What each symbol does to the nodes:
j542: zi>j982, vo>j826, le>j824, na>j684
j831: zi>j97, vo>j62, le>j153, na>j147
j459: zi>j816, vo>j668, le>j698, na>j753
j297: zi>j100, vo>j876, le>j453, na>j837
j684: zi>j184, vo>j542, le>j283, na>j855
j376: zi>j335, vo>j100, le>j753, na>j23
j283: zi>j469, vo>j824, le>j943, na>j549
j826: zi>j153, vo>j335, le>j321, na>j542
j698: zi>j201, vo>j130, le>j100, na>j403
j153: zi>j23, vo>j837, le>j286, na>j982
j549: zi>j307, vo>j283, le>j776, na>j816
j403: zi>j710, vo>j698, le>j376, na>j97
j876: zi>j221, vo>j184, le>j307, na>j297
j62: zi>j403, vo>j721, le>j837, na>j831
j335: zi>j837, vo>j55, le>j463, na>j826
j152: zi>j321, vo>j753, le>j97, na>j565
j710: zi>j62, vo>j201, le>j335, na>j680
j680: zi>j831, vo>j710, le>j826, na>j109
j732: zi>j130, vo>j338, le>j876, na>j721
j321: zi>j286, vo>j463, le>j680, na>j824
j307: zi>j668, vo>j469, le>j732, na>j453
j824: zi>j381, vo>j321, le>j109, na>j283
j816: zi>j453, vo>j549, le>j201, na>j463
j316: zi>j684, vo>j269, le>j427, na>j221
j943: zi>j338, vo>j109, le>j684, na>j776
j578: zi>j753, vo>j453, le>j62, na>j286
j897: zi>j109, vo>j97, le>j269, na>j339
j221: zi>j855, vo>j316, le>j668, na>j100
j381: zi>j565, vo>j286, le>j147, na>j469
j23: zi>j826, vo>j376, le>j152, na>j269
j100: zi>j55, vo>j221, le>j459, na>j376
j776: zi>j732, vo>j943, le>j855, na>j201
j147: zi>j897, vo>j831, le>j982, na>j338
j427: zi>j283, vo>j565, le>j339, na>j668
j97: zi>j680, vo>j403, le>j23, na>j897
j338: zi>j339, vo>j147, le>j184, na>j732
j184: zi>j316, vo>j982, le>j469, na>j876
j753: zi>j463, vo>j459, le>j403, na>j152
j201: zi>j721, vo>j776, le>j55, na>j710
j855: zi>j876, vo>j684, le>j549, na>j55
j469: zi>j427, vo>j381, le>j338, na>j307
j55: zi>j297, vo>j855, le>j816, na>j335
j721: zi>j698, vo>j732, le>j297, na>j62
j565: zi>j824, vo>j152, le>j897, na>j427
j109: zi>j147, vo>j680, le>j542, na>j943
j286: zi>j152, vo>j578, le>j831, na>j381
j837: zi>j376, vo>j297, le>j578, na>j153
j668: zi>j549, vo>j427, le>j130, na>j459
j130: zi>j776, vo>j339, le>j221, na>j698
j339: zi>j943, vo>j897, le>j316, na>j130
j982: zi>j269, vo>j153, le>j381, na>j184
j269: zi>j542, vo>j23, le>j565, na>j316
j453: zi>j459, vo>j307, le>j721, na>j578
j463: zi>j578, vo>j816, le>j710, na>j321

The rows follow the links: the fewer symbols apart two nodes are, the more alike their rows tend to be.

Name the node of each row.
-136 7 200 221 -731 433 -205 456 -548 94 -340 65 -56 341 -10 595 344 147 225 276 -107 770 8 906 -537 101 16 163 -507 10 119 -149 335 -760 -138 92 142 390 962 -180 21 -316 91 -96 -> j286
367 181 976 -576 343 212 139 136 -709 -312 627 -711 205 -280 347 -341 117 140 -203 -344 735 -114 -65 -151 -313 187 -428 649 155 485 -681 393 415 -306 177 32 344 306 -353 145 -160 -251 -180 143 -> j542
556 -53 385 -301 -221 1143 174 25 -376 -171 82 -441 -161 -344 273 227 -283 424 110 623 283 725 -414 22 -439 301 746 171 -177 -176 504 -401 -644 -386 671 509 695 -205 -158 -109 -71 -116 112 -30 -> j23
-804 -355 406 -539 487 77 329 -506 -132 321 -118 764 89 788 95 8 870 43 -388 -81 -204 160 409 322 -151 -226 275 210 211 438 -486 156 266 336 -354 -320 -457 -165 -178 -147 -323 684 503 -12 -> j549
-263 -32 -70 -156 375 -246 -66 -380 -494 374 94 195 -642 248 -316 679 261 -156 -15 -179 -29 724 704 433 -63 -238 204 253 -61 453 -415 -26 616 -619 -66 -401 -46 -284 449 -258 -141 33 81 -1086 -> j463
-169 -31 -823 710 -370 -310 -870 113 416 -374 10 -68 -570 -343 -606 466 -514 -520 331 80 -323 28 -22 555 492 -193 -282 -220 -357 -52 523 70 -374 -330 286 294 25 156 675 65 354 -272 -660 -389 -> j62
138 436 233 -412 96 -6 92 194 -1005 -130 207 -9 143 254 155 82 608 187 -65 97 663 466 391 211 -415 328 -496 182 -20 207 -914 243 952 -244 -539 -868 -283 273 171 200 -582 -329 -30 221 -> j824
-324 -295 -391 -373 360 241 70 -183 614 -90 -585 538 310 -237 147 -522 20 -19 36 472 -111 -625 -258 103 401 261 302 -650 108 -374 464 -234 -763 1288 -572 34 -383 -441 -426 195 -173 354 152 239 -> j130
40 -652 668 477 -572 626 -474 576 -95 -227 171 -287 233 102 -15 8 -514 -27 -180 38 13 -35 -328 320 -511 -35 -225 160 -400 -200 594 -191 -519 -784 620 834 674 496 526 -151 274 -136 16 2 -> j153
-296 -354 977 -567 150 872 306 -17 -428 -260 384 -125 -13 -150 -76 249 83 140 -227 46 384 65 115 182 -734 45 99 544 -15 602 -647 -126 -235 -559 536 362 523 72 -88 -64 63 -299 184 -482 -> j826
204 475 -486 525 370 131 -113 54 276 401 -461 -40 95 -380 -574 -281 -380 -76 111 171 406 -206 56 -568 151 -77 720 -737 551 -563 709 -201 -111 582 -280 9 -837 -410 -416 219 -54 39 -69 25 -> j698
598 -198 -311 -149 238 252 386 -394 155 460 335 -486 -520 -402 -119 386 -588 211 421 197 112 456 -124 -347 288 -201 695 352 -99 -333 330 -511 -316 -777 864 265 608 -402 -355 -137 57 327 107 -444 -> j376
-738 334 23 -507 506 375 -349 236 -191 -854 154 64 -288 -340 -291 178 50 -399 -244 569 393 -18 -73 1014 -621 448 -99 66 -89 418 -279 77 -203 564 -146 -87 -236 -154 114 151 -69 -528 -541 -544 -> j680

Each walk starts at a row. The symbols on each line, taken left to right, move it on to the next node.
Answer with the node's row; about right is enough.
---
-185 -235 136 -1016 222 -398 215 -405 -362 75 401 342 -43 561 522 -71 884 -137 -290 -24 -240 17 394 -89 142 197 -463 614 -307 542 -930 369 531 139 -661 -609 69 210 148 -331 -391 107 347 -32
le na vo -> -313 71 -415 -365 539 -377 -18 -169 789 -604 931 160 -39 -309 176 -171 488 -513 -261 -14 120 -843 -54 -77 290 49 -678 162 -149 331 -509 307 -152 695 -170 -513 -155 308 -200 -45 -50 -137 -154 6
na zi -> -903 -412 -38 585 -201 -503 -202 256 881 -327 -156 366 332 65 -47 -466 -41 -443 -129 -47 -347 -947 -296 304 261 -293 -460 -683 212 -181 527 203 -476 850 -491 331 -457 184 -15 52 290 6 -37 388
---
-514 346 252 374 847 -244 -218 -58 222 -35 -368 123 77 -313 -688 -71 207 -663 -142 -617 389 -430 333 200 269 75 63 -452 863 380 -63 224 446 528 -398 -140 -921 -386 -269 417 230 160 -357 -330
le na -> -50 -537 284 -303 380 346 200 -376 -248 -13 693 -156 -730 -35 -229 559 -21 -168 -83 -254 85 313 163 -177 -25 -240 203 572 -164 559 -376 118 -101 -1051 921 343 307 -406 -229 -272 45 30 59 -948
zi -> 418 -408 75 393 -150 107 -372 -13 67 221 251 -337 -218 -32 -193 314 -408 -139 140 -281 -132 64 -133 -78 -4 -596 -224 86 -468 -103 213 -21 -373 -917 1030 763 706 292 169 -383 648 139 -216 -616
---
-517 201 -356 300 -656 359 -774 624 284 -979 -114 -29 -160 -427 -292 26 -36 -437 35 279 107 -113 -471 693 -293 186 -508 -177 -491 -107 481 -211 -507 208 -199 390 92 208 677 495 487 -674 -626 38
vo zi zi -> -440 7 -500 -42 750 -168 -399 -724 103 -543 319 -31 -836 -567 -736 366 -18 -718 -124 -81 204 272 352 542 35 -343 -52 57 39 651 -402 94 -118 -88 245 -124 -94 -220 -31 283 106 -108 -388 -1158
vo le le -> -133 136 531 294 479 -82 421 -220 -660 502 -397 236 -199 510 -350 331 395 -142 -105 -440 300 351 885 280 -144 -296 451 -184 765 304 -219 355 1067 -168 -288 -149 -734 -327 -159 -191 22 395 212 -408
---
-93 492 -542 0 46 726 -26 188 167 -455 -355 -155 -310 -670 -139 175 -363 45 477 782 303 25 -620 194 -238 589 595 -98 -185 -361 419 -596 -601 238 36 -54 -134 -367 89 325 -316 -368 -188 -29
vo le vo -> 559 -14 452 597 204 355 545 -103 -183 554 -475 -239 237 -105 -88 194 -901 139 555 -432 97 286 209 -894 95 -239 759 -429 759 -235 665 -245 -80 -1 556 269 -171 -345 -813 94 101 491 319 -32
le le na -> 318 400 -1288 215 283 -143 -438 -470 344 -170 5 29 -680 -936 -687 227 -706 -242 451 266 95 308 -48 -58 395 -12 769 -276 -130 -332 568 -500 -269 108 142 47 -189 -431 -236 430 -166 -35 -378 -436
---
-374 264 -175 924 -113 -324 -538 413 461 13 -311 -33 90 -27 -464 -302 -307 -539 19 -612 -45 -711 58 155 454 -420 -212 -821 554 -383 816 148 161 522 -221 437 -764 -198 135 220 618 -313 -245 -88
le le na -> 51 -16 -458 300 -540 -322 -386 -39 -300 342 -176 -113 -467 361 -284 822 63 179 136 -103 -343 626 -23 563 -155 -609 262 -138 -495 -32 139 164 435 -913 134 273 372 -30 830 -112 344 -136 29 -596
zi vo -> 321 561 -58 412 -34 -179 279 -332 -586 986 -706 164 39 400 -272 288 -159 214 348 -106 58 489 457 -268 236 -203 903 -607 438 -658 199 -185 394 86 -383 -477 -519 -774 0 76 -222 234 296 -27
---
689 998 -481 99 -165 -3 14 238 53 -486 -167 -253 33 -625 142 -295 -235 -46 425 508 406 -261 -398 -273 196 436 -190 -314 -88 -436 135 -104 -7 861 -546 -358 -358 21 -405 846 -550 -494 -456 558
le na vo -> 1116 536 201 -399 -210 278 470 241 -273 194 44 -614 220 -551 624 -282 -539 404 490 113 702 42 -587 -776 -329 502 86 258 -13 -323 -73 -169 154 -221 403 50 290 106 -280 262 -253 -404 60 523
vo le -> 81 226 -194 -110 -344 537 230 -170 -698 216 -486 -64 -374 6 -94 667 80 328 229 787 200 1035 -80 427 -458 399 754 223 -398 -441 126 -409 156 -482 -56 -172 359 -208 354 222 -538 -43 347 -131
---
796 -273 -331 -580 -20 -58 609 -234 279 238 756 -185 242 29 658 -265 -273 522 86 334 84 -313 -351 -1152 369 125 -159 306 -297 -24 -9 -180 -635 202 435 27 522 168 -505 119 -168 288 394 542
le zi zi -> 171 -74 -489 -31 -629 -834 -123 267 305 54 372 218 187 741 698 15 693 162 -133 170 -842 -133 49 -30 196 -201 -606 14 -712 -108 -337 204 445 -386 -260 -575 267 793 529 -327 -240 26 124 420
vo le le -> 626 -4 597 211 -676 141 -157 659 -468 -175 303 -569 577 -48 308 -303 -294 91 50 -96 27 -407 -145 -330 -160 166 -494 107 81 -124 -21 158 412 -722 372 248 495 554 320 21 417 -457 -261 488
---
36 196 -597 -3 -117 -574 -520 420 879 -680 338 -15 39 -96 133 -346 108 -326 -163 -139 -467 -839 -284 -73 225 -246 -629 -239 -279 -1 69 395 -314 567 -481 -223 197 668 177 55 99 -159 -116 236
le na -> -340 -921 681 346 -343 143 108 267 463 63 -175 -49 505 550 229 -181 -26 47 -271 -243 -449 -470 -285 -261 -47 -235 -254 52 267 -160 375 63 -507 8 448 618 216 65 39 -365 419 436 157 555
zi le vo -> 393 93 -988 -544 -332 -359 462 -219 91 464 183 333 -148 95 587 26 328 497 360 760 -518 275 -112 -582 303 21 138 266 -391 -264 -264 -154 187 85 -519 -1069 339 172 87 -53 -802 185 568 337
---
211 505 -454 290 -303 -285 -390 841 217 -853 17 -352 467 -286 -128 -434 -150 -67 -18 -189 265 -473 -247 -7 25 348 -797 -377 -98 -424 -92 283 195 542 -562 -105 -372 610 279 348 193 -546 -729 654
zi na -> 459 169 -1190 -378 102 -390 147 -120 763 -241 525 -23 159 -201 274 -442 -228 67 90 690 -180 -488 -534 -613 519 265 -331 21 -272 -344 175 -184 -529 1017 -342 -415 111 350 -199 243 -363 -55 -248 423
zi na -> -978 -138 302 -193 822 -2 184 -28 583 -209 -150 402 101 -17 -387 -393 336 -314 -548 19 -190 -550 125 404 208 57 -386 -298 453 297 -48 73 -327 1165 -427 -86 -539 -206 -427 18 208 180 0 109
